Below is a small trained network, with its code and all its weights. Each question gives an input and a class and asks what happens when units are switched off, that is, made to give their printed mean instead of their output.

import numpy as np


def w(rows, s, z=0):
    codes = np.array(rows[::2]) - 128.0
    scale = np.full(codes.shape[1], s)
    scale[-1] = z or s
    return codes * scale


def norm(h):
    return h / np.sqrt((h * h).mean(-1, keepdims=True) + 1e-5)


def f(y):
    return np.maximum(y, 0)


def log_softmax(a):
    a = a - a.max(-1, keepdims=True)
    return a - np.log(np.exp(a).sum(-1, keepdims=True))


def net(x, mask):
    res = np.array(x, float).reshape(1, 6) / 4 @ E
    u = 0
    for l in range(2):
        y = f(norm(res) @ A[l][:, :-1].T + A[l][:, -1])
        res = res + np.where(mask[u : u + 5], y, B[l][:, -1]) @ B[l][:, :-1]
        u += 5
    return log_softmax(norm(res)[-1] @ U[:, :-1].T + U[:, -1])


A, B = {}, {}
E = w([
[67,83,99,89,54,36,213,223],'x0',
[222,168,129,162,230,201,128,56],'x1',
[105,254,236,18,244,77,149,179],'x2',
[137,143,96,75,124,148,158,106],'x3',
[139,146,74,113,182,125,182,111],'x4',
[103,136,126,111,138,153,140,75],'x5',
],0.0069)
A[0] = w([
[93,2,84,165,138,161,115,197,182],'L0N0',
[227,175,119,82,126,138,107,121,179],'L0N1',
[182,120,117,175,99,181,134,77,169],'L0N2',
[149,114,33,158,55,154,122,159,254],'L0N3',
[103,143,83,106,92,185,160,91,169],'L0N4',
],0.009,0.0033)
B[0] = w([
[242,120,127,104,77,107,161,40,228],'L0N0',
[217,87,163,165,166,178,32,198,194],'L0N1',
[95,100,14,187,190,170,146,108,229],'L0N2',
[109,129,54,188,81,92,164,54,255],'L0N3',
[134,152,104,142,2,53,46,103,186],'L0N4',
],0.0083,0.0081)
A[1] = w([
[121,18,80,77,56,84,142,199,47],'L1N0',
[124,108,40,78,97,79,135,211,161],'L1N1',
[2,121,122,35,116,98,164,189,4],'L1N2',
[107,121,133,109,121,164,33,153,127],'L1N3',
[140,219,146,51,175,140,100,125,238],'L1N4',
],0.0075,0.0023)
B[1] = w([
[101,128,176,124,138,111,176,124,213],'L1N0',
[61,153,167,98,110,119,149,104,212],'L1N1',
[86,157,110,53,162,81,91,77,202],'L1N2',
[85,142,155,174,144,68,164,105,174],'L1N3',
[136,161,203,138,71,121,137,254,253],'L1N4',
],0.011,0.0052)
U = w([
[157,93,57,183,80,111,75,38,137],'0',
[114,174,205,141,134,90,109,254,211],'1',
[169,50,50,184,140,214,84,123,153],'2',
[175,157,193,138,204,176,77,200,58],'3',
[117,60,88,140,62,111,174,122,144],'4',
[78,158,173,39,148,76,131,155,3],'5',
],0.0087,0.0027)

Each question gives the input, the list of numbers given to net, and the class t.
The units are the neurons (one row each of A and B). Each row of codes is followed by its name. A weight is (code - 128) times the scale printed after its matrix; where a second scale follows, it is the last column's (A, B and U).
mask holds one flag per neuron, layer by layer. A switched-off neuron (its flag False) gives its mean, the last column of its row in B, instead of its output. The means were averaged over made-up inputs and are rounded, as every weight is.
A unit's drop is (log p(t) with every unit on - log p(t) with that unit switched off) / (log p(t) with every unit on - log p(t) with every unit switched off).
The circuit of an input: a set's keep is (log p(t) with only the set's units on - log p(t) with every unit switched off) / (log p(t) with every unit on - log p(t) with every unit switched off). Starting from all 10 units, units are removed one at a time, each time the one whose removal leaves the highest keep (on an exact tie, the one counted first), for as long as the keep stays at least 0.8.
units of the circuit, in order: the units of the circuit, biggest drop first
most important unit: the unit with the biggest drop
top k neurons: the k neurons with the biggest drops, biggest first
top k neurons in layer l: the k neurons of layer l with the biggest drops, biggest first
drop when u is switched off: that unit's drop, to one decimal
input [-4,4,1,-5,4,-7], class 3: top 3 neurons -> L0N3, L0N0, L0N4
input [-1,1,-1,1,5,-3], class 2: units of the circuit, in order -> L0N1, L0N0
input [2,-5,1,-8,3,8], class 5: top 2 neurons -> L0N3, L1N2
input [-8,-5,1,-7,-3,-1], class 1: units of the circuit, in order -> L0N3, L0N0
input [-5,-3,2,-1,7,-4], class 1: units of the circuit, in order -> L1N4, L0N3
input [5,5,1,-5,-1,2], class 1: units of the circuit, in order -> L0N3
input [4,-6,3,-2,2,2], class 5: units of the circuit, in order -> L1N2, L0N3
input [-7,-2,1,-6,-5,5], class 1: top 3 neurons -> L0N3, L0N0, L1N3
input [-7,0,2,1,-1,0], class 1: units of the circuit, in order -> L0N3, L1N4
input [1,-1,2,-1,-6,-3], class 5: top 3 neurons -> L0N1, L0N0, L1N2
input [-6,7,1,-2,5,8], class 3: top 4 neurons -> L0N3, L0N0, L1N4, L0N1
input [5,-1,2,-5,1,-7], class 5: top 3 neurons in layer 0 -> L0N1, L0N3, L0N4
input [-6,-1,2,-6,8,-1], class 1: top 4 neurons -> L0N3, L1N4, L0N0, L0N2
input [-3,1,-1,6,-8,5], class 2: most important unit -> L0N2
input [5,-3,5,-4,0,-5], class 5: top 2 neurons -> L1N2, L0N1
input [4,7,3,-8,3,5], class 1: top 3 neurons in layer 0 -> L0N2, L0N3, L0N0
input [-2,-1,2,-1,7,8], class 1: top 2 neurons -> L0N3, L1N4
input [-8,4,1,8,-4,-2], class 3: top 2 neurons in layer 1 -> L1N4, L1N3
input [5,-5,1,-5,-4,6], class 5: drop when L0N0 is switched off -> -0.1
input [7,0,3,-6,-4,0], class 5: drop when L0N1 is switched off -> 0.1
input [-5,5,1,-7,8,5], class 3: drop when L0N3 is switched off -> 0.8
input [-1,5,-1,-4,-2,0], class 2: drop when L1N0 is switched off -> 0.0
input [2,-1,1,8,-5,-6], class 5: top neuron in layer 0 -> L0N0
